Each row has a name. Each piece below is followed by the name of the row it came from, unless a question asks for something else. Each question is about the rows just above it. Some pieces are copies with a little noise.

[-24 -24 -24 -24  39 -24 -24  39 -24 -24  41] = (97)
[-72 -72 -72 -72  84 -72 -72  84 -72 -72  84] = (71)
[-12 -36 -12 -36  31   8   8 -12 -36 -36 -12] = (55)
[  8   8   8   8 -12   8   8 -12   8   8 -12] = (84)
find: [-12 -36 -12 -36  31   8   8 -12 -36 -37 -12]  (55)
[-72 -72 -72 -72  84 -72 -72  84 -72 -72  84] is in which row?  (71)
find: [-12 -36 -12 -36  31   8   8 -12 -36 -36 -12]  (55)
Is [-24 -24] printed in one of the named rows, side by side and in this order?  yes
find: [  8   8   8   8 -12   8   8 -12   8   8 -12]  (84)
Is [  8 -12] printed in one of the named rows, side by side and in this order?  yes

[53 67 73 72 54 70 72] = (35)
[46 62 71 74 67 57 36] = (134)
[62 71 75 69 54 36 14] = (101)
[-15  13  35  53  67  73  73] = (36)
find: [53 67 72 72 54 70 73]  (35)
find: [53 67 73 73]  (36)
find: [46 61 72 75 67 57 35]  (134)
find: [62 71 74 67]  (134)

[-35  44  27  37  16  30   2  10   9  34  22  -9  15  22 -43 -25  33  14
  25   5   7  39  39   6] = (107)
[-35  44  27  37  16  30   2  10   9  34  22  -9  15  22 -43 -25   8  27
   7  34  47   6  10  22] = (6)
[  4  33  46  24  33  24 -17  18  15   7 -31 -19   5  57 -35 -17   8  27
   7  13   7  39  -5   6] = (83)
[  4  11  13  24  33  24   7  18  15   7 -31 -19   5  57 -35   7   8  27
   7  13  -1  13 -34  10] = (135)
Where do [  4  33  46  24  33  24 -17  18  15   7 -31 -19   5  57 -35 -17   8  27
   7  13   7  39  -5   6] appear?  (83)
find: [ 15   7 -31 -19   5  57 -35   7   8  27   7  13]  (135)
The row with [ 24   7  18  15   7 -31 -19   5  57] is  (135)
The row with [-35  44  27  37  16  30   2  10   9  34  22  -9  15  22 -43 -25   8  27
   7  34  47   6  10  22] is  (6)

[ 25 -23 -16 -17] = (127)
[ -1   9 -30  28] = (67)
[61 23 26 32] = (146)
[ 20 -19  44  -7] = (158)
[  3 -30  -6  -6] = (184)
[-17  36  36  51] = (77)
[ 25  22 -16 -17] = (156)
[ 8 23 26 32] = (57)
[  8  18  -6 -31] = (102)
[-38  21  36  51] = (165)
[  3 -30 -36  17] = (138)
find: [ 7 23 26 32]  (57)
find: [  3 -30 -37  17]  (138)
find: [  3 -30 -36  17]  (138)
[ -6 -31] is in which row?  (102)
Repeated in (77):  [36]
find: [  8  17  -6 -30]  (102)
The one value in (57) and (102):  [8]

[ -2 -24  10  19   2  20 -15  -5  20 -13   8   7   8 -30  10  21 -24   3
 -14  22 -39 -18  24  15 -17  21  -1  13   7 -41  -7 -14 -28 -13 -41  11
  11  30 -25 -19 -37 -27 -16 -30 -12  -5 -36  20  17 -25 -21  26  50 -11
  25  24  37  33 -41  49  -1 -12  35  -7]  (52)
[ 18 -38 -20  35 -13  49 -32  21  21  18 -18  15  30 -23  15   8  17 -10
  -8   5 -10 -22  40  18 -29 -13 -27  -2 -20  -2  22 -25 -47 -17 -19  -1
  15  24 -58  27  11  32 -16 -29 -72 -25  -6 -10  -3 -37 -26  33  56 -15
  12 -16  21 -11 -73  12  -1  22   8  19]  (80)
[ -2 -24 -41  19  -2  20  11  -5  20 -13   8   7   8 -30  10  21 -24   3
 -14  22 -39 -18  24  15 -17  21  -1  12   7 -41  -7 -14 -28 -13 -41  -1
  21  11 -35  11 -12  -8 -10 -10 -42  -8  14   3   9  -1  -1  19  41 -23
  14  -3  28 -16 -37   1   5   4  21  12]  (126)
[ 26 -33 -26  -4  22  -8 -20  -5 -19   5  -9  22 -12   7 -20  23   3  22
  49 -18 -33 -24 -47   2 -26  27  24  -2  33 -16 -25  22 -25 -29  -8  -2
  27 -12   5 -13 -38 -58   4  22   9  17  44  21  14  49  37  -7   9 -29
   9  14  28 -23  20 -18  12 -21  33   2]  (112)
[ -2 -24 -41  19  -2  20 -15  -5  20 -13   8   7   8 -30  10  21 -24   3
 -14  22 -39 -18  24  15 -17  21  -1  12   7 -41  -7 -14 -28 -13 -41  10
  11  30 -25 -19 -37 -27 -16 -30 -12  -5 -36  20  17 -25 -21  26  50 -11
  25  16  37  33 -41  49  -1 -12  35  -7]  (37)
[-13 -11 -39   7   4   0  -2 -17  15 -25  20   1  -5 -24   5  22 -38   7
 -16  25 -42  -9  10  10  -6  30  11  15  18 -50 -19  -6  -9  -7 -41  13
   5  25  -3 -36 -50 -48 -12 -23  20   5 -43  29  21 -15 -15  16  33  -6
  25  28  34  47 -17  56   0 -25  39 -18]  (64)
[ -2 -24 -41  19   2  20 -15  -5  20 -13   8   7   8 -30  10  21 -24   3
 -14  22 -39 -18  24  15 -17  21  -1  13   7 -41  -7 -14 -28 -13 -41  11
  11  30 -25 -19 -37 -27 -16 -30 -12  -5 -36  20  17 -25 -21  26  50 -11
  25  24  37  33 -22  39  -4  -6  14 -10]  (116)
find: [ 26 -33 -25  -5  22  -8 -20  -5 -18   5  -8  22 -12   7 -19  22   3  23
  49 -18 -33 -24 -47   2 -27  27  24  -2  32 -16 -25  22 -24 -29  -8  -2
  27 -12   5 -13 -38 -58   4  21   9  17  44  21  13  48  37  -7   9 -29
   9  14  29 -23  20 -18  12 -21  34   2]  (112)
Which row holds [ 26 -33 -26  -4  22  -8 -20  -5 -19   5  -9  22 -12   7 -20  23   3  22
  49 -18 -33 -24 -47   2 -26  27  24  -2  33 -16 -25  22 -25 -29  -8  -2
  27 -12   5 -13 -38 -58   4  22   9  17  44  21  14  49  37  -7   9 -29
   9  14  28 -23  20 -18  12 -21  33   2]?  (112)
find: [ -1 -24 -41  20  -2  20  11  -5  21 -13   8   6   8 -31  10  22 -24   4
 -14  21 -39 -18  23  14 -16  21   0  12   6 -41  -6 -13 -29 -13 -42  -2
  21  11 -35   9 -11  -8 -11 -10 -42  -8  14   4   9  -1  -1  18  40 -24
  15  -3  27 -16 -38   1   4   3  20  13]  (126)
find: [ -3 -24 -41  18  -3  20 -14  -6  19 -12   9   7   7 -29   9  22 -24   2
 -14  22 -37 -17  24  15 -17  20   0  12   8 -40  -7 -13 -27 -13 -41  11
  13  30 -24 -19 -38 -26 -15 -29 -12  -5 -36  19  16 -25 -22  25  50 -11
  26  16  38  32 -41  49  -2 -12  34  -7]  (37)
find: [ -2 -24 -41  19   2  20 -15  -5  20 -13   8   7   8 -30  10  21 -24   3
 -14  22 -39 -18  24  15 -17  21  -1  13   7 -41  -7 -14 -28 -13 -41  11
  11  30 -25 -19 -37 -27 -16 -30 -12  -5 -36  20  17 -25 -21  26  50 -11
  25  24  37  33 -22  39  -4  -6  14 -10]  (116)
find: [ 18 -37 -22  35 -11  48 -32  21  22  18 -17  16  29 -23  13   6  17 -11
  -8   4  -9 -23  41  16 -26 -10 -27  -2 -19  -2  21 -27 -47 -17 -19   2
  17  23 -58  26  13  31 -17 -29 -70 -24  -9 -10  -2 -38 -25  37  58 -15
  12 -16  21 -10 -73  15  -1  24   9  19]  (80)

[  4   8  21  -6 -13 -10  -3  -5  36  -9   6   8  -4  -2   4 -24 -10  -5
   3   0  -7  -1   0]  (78)
[  3  -2  13   0 -30  -1  -4 -14 -10  -4   0  -9 -10  -9   1  -8  -2   1
   9 -10   2  -1   9]  (30)
[ -7   0   1   1 -18   4   5   0  45   4  -9  -3   9  10  11   7  -1  -3
 -14   4   9  -4  -6]  (163)
[  3  -2   8  -5 -14  18   9 -11  -8   5   3   3  -2  -6  -7  10 -15  -2
  15 -11  -6   4   2]  (34)
[ -2   8  21  -6 -13 -10  -3  -5  36  -9   6   8  -4  -2   4 -24 -10  -5
   3   0  -7  -1   0]  (92)
[  5   2  12   4 -26  -5 -10  -9 -37 -13 -14   2 -11 -17   6  10  41   1
   1   4   2   0  -8]  (111)
[  3   0  11   5   8  -7  -9  -9  66  -2   9 -13   7  -7  -3  19  14   9
  -1  -4  -4  -4  -5]  (114)
[ -2   4 -23  18  -5 -14   2  -9  43  -5 -11   4   6  -2 -13  -5 -30   3
   3  -3   2  -5   4]  (50)
The row with [ 18  -5 -14] is  (50)
Is [-10  -5   3   0  -7] printed in one of the named rows, side by side and in this order?  yes
find: [  4   8  21  -6 -13 -10  -3  -5  36  -9   6   8  -4  -2   4 -24 -10  -5
   3   0  -7  -1   0]  (78)

[-13 -57  37   9 -43 -42   8  22  38  68 -33  -9   1 -26 -11 -41   7  51
 -45] = (197)
[ 35  52  51  47 -19  23 -60  49  24 -45  48  42  36  33  20  27 -14 -23
 -53] = (100)
[ 64  12 -49  10  49  53  -7 -49  10   1  51 -36  37  27  43 -70 -68  67
  25] = (16)
[-63  72 -64 -26  38 -70 -14 -27  31  52   4  45  20  20 -45 -55 -26  20
 -25] = (188)
[-16  27  22 -38   6 -59   0 -29 -46 -11  51  25 -23  71 -50  53 -36 -54
 -12] = (193)
[-19  41 -35   9  42  -3 -33 -62  29  52   2  29 -21 -43  54 -51 -62  58
  68] = (164)
[-15  -2   5  -3   7  40 -21 -21  32   1  57 -42  67   8 -58  48  47 -18
  49] = (86)
[-21 -20 -54  59 -35  48  24 -29 -53  -3  -6 -42  39  -9   1  39   1  39
 -57] = (38)
[ 24  15 -36  65 -43  59 -23   8  14   5  -1 -26  21  49 -71  34   3 -34
 -29] = (43)
[-19 -23  68  21  59 -52 -53  38  28  68   6 -72   3 -31  34  60 -27 -21
   7] = (143)
[ 33  20  27 -14 -23] is in which row?  (100)
The one value in (43) and (188):  [-26]
find: [-23   8  14   5  -1 -26  21  49 -71  34]  (43)
find: [-63  73 -64 -27  39 -70 -15 -28  30  51   5  47  20  20 -45 -54 -24  20
 -26]  (188)

[-18 -40 -40 -40  42 -10 -15   2 -40] -> (124)
[-26   0   8 -43 -15  -2  13  -8 -10] -> (160)
[ 10  32 -12   6 -16  -4  15 -29 -13] -> (63)
[  3 -12   7  12  24   8   0 -23  13] -> (91)
[-10 -23 -28 -20  10  13  71   5  12] -> (74)
[ 17  11 -15 -64 -15   3   4  27  18] -> (59)
[-10   3   1  -2  10 -24  -1 -56  -2] -> (95)
[  5 -34 -14 -34   0  -2   3  11  10] -> (128)
Which value appears more than once in (95)?  [-2]
find: [-11   2   1  -2  10 -23  -1 -55   0]  (95)
find: [-10 -23 -28 -20  10  13  71   5  11]  (74)
find: [ 18  12 -14 -63 -13   3   3  30  18]  (59)
The value that (124) holds more than once:  [-40]
Repeated in (128):  [-34]
Among the named rows, does one hold [-28 -20  10] next to each other, in this order?  yes

[-42  58  24  17  46  -9] -> (58)
[ 39  51  21  22  40 -10] -> (117)
[-40 -69 -31  40  22   5] -> (49)
[-41 -64 -30 -22 -42   7] -> (12)
Among the named rows, does one hold [-69 -40] next to each other, in this order?  no
Where do [58 24] appear?  (58)
Among the named rows, does one hold [22 22] next to each other, in this order?  no
find: [22 40]  (117)
The one value in (12) and (58):  [-42]
Does one of the named rows hold [-10  40  22  21  51] side by side, in this order?  no

